[128 = 0]
1: [ 69 151 165 133 134  93 139  70 120 107 151 147 146 116  99 137 142 198
  75 170 138 143 165 120 149 111 129  15 117 126  93  54 209 109 133  52
 129  97  94 120 150  89 122  87 134  83 106  97 153 126  79 119 174  89
 138 126  87  87 123 159 162 127 123 143 138 137 107 126 122 114 116]
2: [114 154 152 142 108 167 132 117 116 144 166 109 177 130 135 115 142 168
 169 135  87 141 119 127 135  97 159 102 147 126 141 137 152 126 135 152
 105 109 137 133 136 134 145 147 121 132 136 139 135 138 109 129 136 138
 110 140 172  96 112 125 157 126 133  97 140 126 127 123 150 141 103]
3: [242 101  69 115 147 165 136 138 120 140 122 109 109  90 138 117 124  65
 145 129 121 121  93 125  94 137 149 209 154 124 162 224  89 136 114 151
  88 151 134 102 123 156 121 139 167 170 161 167  94 118 175 147  85 118
 137 133 127 149 136 111 117 128 103 118 206 100 116 125  97 163 145]
4: [183  55  74 114 148 126 159 117 146 122 101 123  57 169 132 150 116  64
 112 131 181 104 152  93 134 122 109 183 148 131 140 148  74 141 112  80
 116 152 103 118 120 115  84  86 148 137 121 144 119 126 173 141 112  99
 108 122  47 127 142 116  92 165  74 154 225  93 143 125 117 122 147]
5: [180  96  94 125 169 168 119 104 132 125 122  87 163  94 171 123 131 102
 167 111 129 120  60 139 124 151 123 213 154 146 182 200  69 130 103  94
 107 167 129 129 119 149  95 149 137 140 142 174 112 128 171 138  38 111
 129 154 168 140 103 148 134 128  76 146 187  94 157 123  73 145 153] => 3 4 2
6: [102 166 157 145 131 114 130  91 103 105 167 149 117 118 114 145 124 186
  76 176 131 154 149 157 144 113  91  30 124 150 113  46 218 153 152  63
 135  82 109 132 138 101 123 100 124 102  98 114 148 137  88 118 180  86
 131 106  63  82 135 150 161 118 143 138 125 124 127 146 125 130 115] => 1 2 4
7: [134 176 162 144 120 146 119 148 161 115 175 121 173 125 152 117 130 122
 144 133  55 132 127 121 106 119 207 103 120 118 137 176 204 130 140 225
 135 131 130 111 107 127 171 167 108 135 140 138 137 156 140 125 136 123
 131 141 180 138 121 104 161 151 165  96  83 130  75 103 177 143 116] => 2 3 6
8: [211 117  90 130 136 154 126 125 141 135 123  77 108 130 122 135 119  68
 143 120 143 107 131 100 125 109 120 170 134 118 124 161 121 134 115  91
 123 107 120 125 113 141 110 140 136 160 125 146 100 111 152 117 113 120
 118 122  44 133 153 136 129 141  60 133 223 104 139 157  95 124 141] => 4 3 5
9: [182 117 108 122 149 168 134 123 143 136 149  81 132  86 134 125 141  84
 156 119 104  87  93 126 128 130 150 197 156 141 159 202  75 121 103 126
 101 150 137 123 105 143 127 170 163 163 154 158  80 130 140 152  66 143
 123 154 158 157 123 129 130 127 112  90 194  95 112 131 114 145 132] => 3 5 8
10: [ 66 185 145 141 145 162 136 127 121 138 113 130 186 101 154 121 155 183
 134 138  67 151  82 137 145 123 145  36 113 126 139 129 169 121 134 148
 118 133 139 114  94  98 156 149 116 109 160 131 142 129 134 121  88 150
 140 142 175 120 118 132 156 115 138 107  43 144 103 107 119  93 104] => 2 7 1
11: [250  85  78 113 138 102 125 165 136 118 133 119  55 162 114 136 121  34
 155 156 149  85 134 125  97 112 115 176 137 132 151 188 105 131 128 165
 130 134 135 134 115 135 121  75 122 197  78 109 146 157 163 130 133  85
  93 121   1 111 146 121  98 137 100 145 246 105 132 126 157 139 148] => 4 8 3
12: [ 90 204 164 150 127 160 113 111 121 144 134 145 184  76 120 121 118 179
 107 122  81 138 125 127 137 122 153  58 122 143 129  90 196 102 122 150
 141 127 122 154 132 108 176 155 123 107 147 130 144 147  91 112 147 151
 133 141 167 114 128 124 129 100 163  96  55 159  94 136 148 133 123] => 10 2 7
13: [ 32 144 176 137 102  92 122  93  96 137 113 122 141 101 121 116 150 213
  91 158 145 154 142 143 134 115 124  35 111 150  93  28 179 130 132   8
 142 102 107 142 150  96 105  86 135  97 111 128 130 123  72 123 155 145
 113 111 100  59 108 159 149 119 149  95 126 131 127 137 103 123  81] => 1 6 12
14: [ 73 206 186 116 117 142 123 146 106 121 126 120 165  93 129 124 139 178
 121 131  86 140 118 153 157 133 142  64  92 101 105  43 203 115 164 144
 131 103 149 136 137 133 164 143 119  99 162 107 145 123 115 117 169 147
 110 126 170 114 118 110 174 127 204 100  80 164  89 134 142 136 105] => 12 10 2
15: [214  52  95 116 127 121 155 139 162 122 130 135  88 168 118 131 113 103
 128 157 186 121 167 116 103 108  88 174 152 125 131 178 112 119 133 138
 133 145 116 141 136 128 123 107 131 168 122 107 103 137 189 155 136  89
 106 119  43 102 113 120  97 157  77 128 218 103 162 123 110 145 138] => 4 11 8
16: [210  83  74  96 128 123 162 111 147 137 129 130  72 171 124 144 128 137
 119 149 167 136 141 119 117 130 105 180 144 115 123 130  91 117 127 113
 126 141 104 109 145 136  93  79 134 158 104 109 141 126 147 139 136  92
 113 105  51 123 140 129  83 137  71 167 228  91 133 138 119 126 153] => 4 15 8
17: [139 139 131 117 118  85 137 102 108 116 135 136 100  95  96 138 131 199
  79 171 148 129 166 145 146 111  68  90 132 154 127  39 133 125 145  88
 118 131  91 126 164 133 126  79 138 101  96 133 147 121  88 125 154  96
 111  96   1  97 120 131 115 162 129 122 165 111 160 150  87 124 143] => 6 1 13
18: [253  60  48  95 120 125 127 125 170 114 133 129  81 187 112 127 116  35
 155 144 146  95 131 103 106 143  98 209 132 132 141 180  78 128 131 136
  92 118 138 128 115 116  90 124 129 176 104 129 125 146 156 155 119 109
 126 126  36 130 130 109  96 163  76 143 244  90 137 121 141 142 134] => 11 15 4
19: [129 161 168 128 127 139 141 127 151 129 133 134 195  98 155 154 123 159
 136 106  75 125  72 138 112 102 171  67 123 119 132 158 204 126 146 188
 113 121 174 145  98 130 173 189 119 129 151 147 123 151 122 113 134 149
 140 142 155 125 140 120 169  98 151 109  60 158  90  96 139 142  86] => 7 10 12
20: [ 70 195 188 131 114 146 119 128  88 141 148 130 162 100 139 128 128 191
  99 147  84 129 118 159 149 142 145  53 112 128 111  60 202 144 128 155
 132  90 130 122 148 107 160 143 127 105 155 128 149 144  78 116 159 133
 103 163 175 126 142 101 153 121 177 118  69 147 121 132 150 139 129] => 14 12 10
21: [222 139  99 128 153 153 125 180 146 132 129 112 124 134 153 108  92  70
 164 104  97 106  88  92  86 129 175 176 147 127 141 206 124 125 123 190
  86 152 139 120 116 129 176 182 144 170 133 122 119 145 156 148 108 120
 121 139 181 136 150  94 145 130 120 100 179 111  94 113 134 139 144] => 3 9 7
22: [ 93 207 170 126 126 122 125 107 107 120 156 160 158 107 118 105 117 164
 111 175  99 123 117 148 129 103 146  65 110 116 105  60 240 113 140 163
 116 105 140 146 145 129 149  98 122 124 148 112 149 150  86 118 152 113
 126 141 148 110 128 116 147 123 187 120  64 140 103 142 160 135 119] => 20 14 12
23: [151 231 209 137 110 111 126 161 137 117 155 146 162 127 162 116  98 134
 104 120  58 102 143 135 106 106 171  42 120 100  99 139 211 126 162 225
 142 113 137 115 112 123 203 177 109 155 139 127 139 150  98 104 181 140
 163 140 147 134 156 105 147 115 199  82  95 169  63 103 200 158 100] => 7 19 12
24: [189  94 124 117 119 115 148  92 146 131 145 151  61 142 106 143 127 135
 134 174 151 131 201 123 154 135  92 112 140 140 103  73 100 129 130 136
 133 130 100 127 137 121 118  69 125 119 121 127 116 129 117 160 107  97
 109 139  35 127 124 152 119 160 117 134 219 130 144 146 102 141 159] => 16 17 15
25: [ 90 174 162 130 109 107 131 124 102 114 161 145 126 130 105 129 129 190
  81 166 140 150 146 157 138 109 140  45 116 136  83  24 193 102 151  81
 143  73 110 131 162 123 171  98 127  82 119 112 133 144  77 133 177 107
 152 103  99  91 116 141 129 127 154 118 135 154 108 156 157 113 104] => 6 1 13
26: [ 49 200 191 148 121 112 126 117  94 123 138 135 156 107 146 129 136 203
 100 109  89 165 107 120 115 126 154  44  99 138 103  76 191 114 145 141
 120 114 114 119 148 112 161 133 141 102 135 120 135 133  97 118 142 149
 131 112 211 149 124 130 136 122 172  99  43 162 137 122 117 131 119] => 20 12 14
27: [171 117 103 133 155 147 135 135 131 128 130 115 138  64 176 131 134  77
 168 101 105 110  94  82 105 151 141 173 153 122 157 203  94 139 115 113
 111 135 134 114 114 144 127 179 140 166 154 153 108 119 158 139  84 157
 132 160 185 148 115 144 132 132  81 103 202 112 124 126 101 128 124] => 9 5 3
28: [184 108 137 114 160 114 127 106 110 128 113 121  96 113  87 125 156 134
 106 171 183 121 139 139 129 123  90  95 134 144 117  79 117 141 140 142
 154  96 103 119 149 131 113  69 149 149 110 125 118 141 123 138 107  73
 132 111  31 105 130 159 110 159 123 155 192 109 155 145 104 141 122] => 24 17 16
29: [182  51  52 133 126 116 123 126 134 114 134 131  53 153 101 135 122  94
 132 140 177 134 152 117 131 137  80 186 109 135 157 128  78 147 128  98
 117 149 123 132 107 117  90  59 139 131 101 132 129 107 167 120 123  78
 121 114  63 121 130 138  77 147  60 154 237  82 140 154  88 120 140] => 4 16 15
30: [200 140 117 145 141 160 140 119 144 151 138 109 143  94 148 119 130 116
 121 142 123 109 121 131  96 130 125 131 152 137 132 142  99 144 130 142
 110 126 130 120 120 129 120 142 121 175 107 145 131 152 157 143 102 113
 104 152  62 143 125 147 145 131 104 127 204 102 132 143 126 118 123] => 8 9 27
31: [198  51 116 115 155 141 115 109 128 112 116 127  74 132 134 133 125 106
 155 147 179 127 159 112 110 128  70 174 145 157 135 122  76 159 110  88
 115 140  94 118 140 116  99  79 131 120 121 146 124 105 148 137  83  97
 119 111 101 149 112 129  97 127 103 145 205 105 172 158  90 112 137] => 29 4 16
32: [147 132 135 127 138 103 112 100 115 140 144 139 133  99  94 101 151 188
  96 166 161 127 122 132 129 151  82  64 133 119 156  59 119 159 164  86
 130  94 113 129 158 116 112  93 128 112 111 133 142 133  99 131 130 103
 122 109   1  86  98 144 135 144 102 132 172 129 168 156 110 126 150] => 17 28 6
33: [130 155 154 108 125  97 139 113 129 117 150 156 166 133 125 157 140 199
  83 152 152 146 136 135 115 112 138  32  93 109 111  28 219 116 143  71
 157  91 112 114 136  90 171  88 107 112 100  94 130 133  80 137 157 117
 134 130  99 114 121 158 130 128 176 127 119 134 129 136 143 129 119] => 25 1 6
34: [228 101 124 137 137 137 105 102 124 130 153 110 115 127 148 155 136 118
 146 164 116 109 130 104 116 125  99 116 151 110 123 144 114 146 136 151
 122 154 143 150 124 117 138 140 150 169 110 137 135 127 107 123 107 108
 144 137  71 114 129 134 131 159 127 128 226 111 146 122 121 134 156] => 30 8 24
35: [130 176 166 140 141 116 127 103 128 139 144 159 137 126 112 147 131 168
  95 162 112 139 113 127 134 119 146  84 153 124 100  80 205 123 173 134
 151 107 114 130 107 128 155 118 154 115 136 107 138 140 111 133 125 102
 122 139 118 104 116 133 134 105 154  99 139 131 137 111 118 150 127] => 22 33 25
36: [227 113  71 126 149 153 122 143 131 148 141 109 112 106 143 123 139  83
 173 133 132  89 131 114  92 122 144 196 153 125 160 216  78  96 119 142
 120 171 157 135 141 132 107 165 134 177 132 148 101 136 166 134  99 122
 132 141 119 132 127 103 129 134 112 124 237  83 122 123 117 136 132] => 3 9 27
37: [ 56 194 197 121 122 111 123 123 104 113 155 170 145 105 128 154 141 175
  79 152  96 138 130 141 129 107 148  30 103 132 118  55 217 132 150  92
 162  96 122 161 142 122 170 106 122 120 124  92 133 127  62 131 167 117
 124 122  95  96 101 126 145 117 173 112 114 144 131 129 152 130 124] => 25 33 22
38: [231 126  87 152 143 134 118 142 161 145 146 117 100 105 140 129 127  41
 170 122 114  84 126 109  83 103 149 196 141 131 135 198 107 132 136 153
 114 152 121 124 109 127 171 133 120 190 128 144 112 115 160 149  98 124
 121 148  72 123 107 128 130 163 102 115 227 128 120 133 114 149 136] => 36 3 8
39: [ 89 165 170 134 143 133 122 129  97 138 143 142 180  90 141 116 143 161
 157 149  63 133  74 126 132 130 168  53 119 142 128 116 166 123 128 146
 114  96 139 139 135 143 150 167 132  89 143 132 128 137 107 118 108 145
 131 117 179 137  85 140 157 118 128  99  62 132  92 128 143 130 108] => 10 12 2
40: [130 107 100 125 165 105 124  79 137 139 116 127  94  88 108 148 123 185
  76 169 151 137 147 129 136 103  46  50 143 132 153  69 109 139 143  71
 139 120 100 143 159 108  85  87 151  80  92 141 119  99 125 138 112  90
 125 108   1 121 116 172 124 133 115 136 165 128 168 163 115 116 127] => 32 17 28
41: [151 161 141 122 131 145 123 127 126 143 122 138 145 114 128 123 132 120
 165 163  69 140 111 140 111 120 171  94 135 141 125 156 171 127 122 136
 121 125 138 127 125 109 145 174  99 123 130 116 145 132 120 113 123 136
 113 136 166 104 132 108 154 145 132 125 124 142  98 112 148 121  92] => 2 39 7
42: [188 170 131 106 111  95 129  91 118 143 138 137  82 145  94 165 127 160
  97 205 137 143 177 152 121 118  77  93 112 124 150  60 180 122 137 191
 150  94 117 130 136 108 132  75 132 158  99 135 147 145 111 135 148  63
 112  87   1 116 128 125  97 122 132 134 196 118 163 126 130 144 143] => 28 17 24
43: [205 148 138 122 132 138 133 143 137 126 140 118 130  92 146 111 135  92
 158 159 112  97 152 113 112 126 119 125 128 120 121 124 124 126  98 116
 108 143 113 117 113 116 141 123 130 138  97 139 126 136 139 138 122 124
 118 125  90 107 132 106 134 148 113 120 200 111 143 127 133 162 136] => 30 34 8
44: [177 161 117 103 116 126 123 104 128 127 138 124 129 109 123 125 157 121
 149 152 121 109 114 110 134 107 139  86 146 148 152 113 137 143 151 117
 136  93 136 133 144 135 133 126 122 128 108 120 112 128 124 141  83 113
 129 110  97 118 133 127 146 116 116 119 186 103 150 127 117 128 153] => 43 30 34
45: [118 123 150 116 118 164 125 124 124 112 128 109 160 123 179 119 137 114
 199 121  68 127 102  98 116 119 171 155 156 136 143 196 152 115 124 108
 100 154 143 131 133 149 125 198 121 153 157 111 121 137 138 107  90 146
 121 149 255 136 103 125 163 102  84 127 161 150 107 113 121 123 101] => 27 41 2
46: [137 164 153 140 127  97 129 111 122 115 156 163 108 134 100 143 112 147
  98 181 129 143 156 134 129 115 164  75 108 122 131  48 214 142 154 121
 117  99  75 127 135 111 147 100 122 118 108 117 156 142 105 117 172  92
 131 105  38  73 133 123 125 131 168  90 146 117 121 127 178 121 138] => 6 25 35
47: [ 99 149 145 136 119 145 124 152 119 133 144 134 158 100 167 115 122 112
 145 136  66 119  74 139 114 137 168 114 121 128 100 151 138 140 121  93
 114 145 149 117  95 124 119 159 114 141 148 124 122 144 135 104  91 132
 144 134 230 126 125 130 141 127 125 125 102 104 109  91 124 123 107] => 41 45 39
48: [160  93  62 138 133 134 114 120 120 132 105  81 137 115 149 141 121  96
 151 109 171 126  95 100 131 127 111 186 141 157 155 170  62 136 100  78
 125 171 129 120 128 123  74 141 162 145 104 141 121 116 147 153  73 107
 108 124  74 125 106 142 118 153  81 131 212 111 149 119  95 107 142] => 8 5 4
49: [ 20 176 165 120 131  97 148 123 105 115 128 142 181 112  89 123 126 207
  66 126 148 140 125 139 122 119 126  28 118 124 100  17 175 121 141  36
 138 108 108 126 154 113 140  92 123  89 113 105 137 110  82 127 163 145
 101 135 103  73 122 163 152 101 139 109 106 165 124 122 114 118  96] => 13 1 25
50: [  1 121 165 130 161 155 117  88  90 155  76  96 239  51 144 110 175 199
 119 113  82 139  25 137 178 133 148  52 133 147 148 122 115 123 133  46
 132 146 138 126 136 128  98 199 143  52 154 119 108 109 124 112  40 217
 138 134 240 112  83 144 173  78  70 136   1 130 136 106  83 102 108] => 10 39 47
51: [255 149  75 123 153 166 138 156 141 130 128 102 117 112 144 139 124  53
 201 131 108  67 129 110 100 114 138 235 161 144 165 226 113 126 123 191
 110 153 128 128 125 158 136 150 127 186 139 157 119 130 178 130 122  92
 116 130  99 120 133 106 118 143  95 105 237  96 138 129 141 144 141] => 36 38 3
52: [162 155 164 122 127 145 126 120 114 129 161 144 164 102 140 128 119 135
 144 150  97 119 112 138 119 119 158  73 122 139 126 129 175 122 154 132
 111 105 131 118 113 113 170 159 116 127 132 111 129 129 128 122 111 125
 158 121 137 119 143 134 152 136 161 139 133 135 130 119 124 134 101] => 41 2 35
53: [214  78  44 112 150 134 124 140 142 115 105 119 128  94 112 124 134  75
 170 120 109  87  90 120 115 105 140 158 156 119 142 170  63 125 119 100
 122 129 126 108 132 147 113 150 132 182 135 125 110 116 181 126  92 117
 144 135  65 129 119 133 123 139  87 119 235  99 139 156 126 132 135] => 8 36 38
54: [139 166 113 116 110  74 126  94 120 123 127 139 102 124  72 133 134 169
  84 169 128 136 162 138 130 113 100  81 106 124 113  26 141 121 155 120
 138 105  87 140 136 112 123  77 126 113  90  93 155 116  95 133 190 114
 104  98   1 101 126 148 121 137 115 103 195 129 160 163 104 133 132] => 17 32 42
55: [255 147  94 121 113 138 104 158 141 138 133 119  92 155 114 127 113  57
 183 165 110  97 146 101  58 115 150 161 139 152 137 163 126 126 146 183
 113 130 143 125 125 134 156 126 134 182 102 124 124 145 137 126 148 107
 117 150  40  91 149 128 134 159 123  91 241 118 116 150 156 137 146] => 38 11 51
56: [255 127  87 118 135 131 109 156 171 118 153  93 128 141 152 142 124  59
 157 146 104  96 141 100  95 128 141 141 140 131 162 163 111 125 126 167
 134 142 145 109  99 148 158 122 140 192 122 150 130 134 149 129 118 111
 117 145  61 138 132 123 145 141 120 112 233 108 123 126 144 127 150] => 55 38 34
57: [159 104 106 105 133 102 132 103 124 129 145 118  56 151  97 134 145 137
 102 200 175 124 201 126 125 127  84 125 134 111 123  63 126 129 140 167
 160 123 101 119 168 130 123  48 140 113 119 145 133 125 145 149 113  67
 119 124  53  94 136 125  86 144 104 140 206 111 151 127 128 157 138] => 24 28 42
58: [153 153 140 117 122 150 128 126  93 132 153 156 145 131 170 122 130 156
 113 137  94 111 106 111 102 126 148  56 122 121 101 130 194 140 142 161
 136 114 118 131  93 118 125 149 125 132 145 107 135 164 121 142 149 117
 146 134 154 117 120 123 146 112 154 105 120 126 108 115 129 145 132] => 52 35 41
59: [150 158 150 128 121 140 107 106 137 119 154 150 155 106 143 115 118 115
 112 179  79 102  93 126 127 130 157 112 114 148 125 146 198 119 135 146
 127 102 125 144 128 120 169 156 109 140 130 110 146 134 139 115 113 118
 108 108 121 105 111 131 129 125 120 121 108 120 118 113 121 132 113] => 52 41 58
60: [249 136  86 123 152 165 141 127 152 126 150 124 139 124 160 128 107  42
 164 112  86  87 111 110 110 161 146 217 158 131 147 197 110 157 113 213
 119 132 166 112  97 133 138 153 142 176 110 153 123 145 159 124  78 123
 135 154  92 142 143 126 130 131 110 128 220 100 137 113 158 132 132] => 51 56 38
61: [255  75  84 121 146 121 111 125 162 117 124 111  94 143 146 133 130  32
 161 125 102 105 157  87  94 122 146 205 139 153 124 185 111 144 135 150
 100 181 135 132 110 127  95 122 127 216 108 111 104 144 169 130 137  84
 140 118  99 135 133  97 104 145  77 151 255  97 114 135 128 151 155] => 18 38 36
62: [159 148 120 114 145 139 104 127 128 124 160 128 147 113 118 138 139 101
 160 156 100  99 109 122 111 125 152  90 132 143 150 140 133 115 145 154
 120 105 159 132 113 100 128 147 127 162 111 133 136 139 156 125 104 138
 147 146 101 127 122 129 156 149 123 110 185 128 107 128 136 128 129] => 44 52 30
63: [192 136 109 125 136 167 121 153 163 137 145 117 137 123 157 115 105  33
 182 138  78 109  94 124 114  93 174 163 147 132 139 228 112 116 123 179
 108 130 137 120 109 138 146 187 124 138 157 138  81 139 150 125  99 124
 140 143 225 150 130 117 136 122 143 121 183 116  94  99 155 145 125] => 21 9 27
64: [ 17 170 215 129 122 134 102 107 122 129 114 146 175  79 119 111 152 206
 111 130 131 153  91 163 164 111 130  40 109 128 113 102 194 131 136  53
 152 100 133 133 148 114 159 148 113  79 163 129 155 122  70 130 102 144
 119 126 220 131 130 117 159 113 198 104  34 159 120 110 109 122  92] => 26 20 14
65: [143 163 178 144 103 133 131 120 139 129 127 145 150 107 157 131 151 151
 129 155  83 146 112 121 150 134 164  54 117 114 104  99 186 140 162 135
 127 126 133 123 129 105 136 127 113 124 100 119 135 153 114 122 117  94
 122 120  97 114  89 118 138  98 154 110 113 153 135 110 141 131 117] => 35 52 58
66: [204 126  85 120 160 153 128 130 136 138 131  91 115 118 167 112 145  59
 164 135  92 102 110  92  95 118 144 187 173 150 171 228 110  92 126 145
  86 163 143 133 119 156 135 144 149 157 127 158 113 137 151 130  82 128
 142 139 167 132 134 130 117 130 127 102 207 111 113 112 121 145 138] => 36 9 3
67: [ 37 196 173 148 143 146 111 125 105 147 143 105 207  94 137 114 151 167
 110 117  70 154  74 117 160 118 170  53 126 115 111 114 195 106 140 139
 149 114 144 128 119 112 170 200 135 105 137 141 144 121  71 128 112 159
 132 127 184 125 104 155 197  97 136  96  51 141 100 126 149 131 108] => 39 10 12
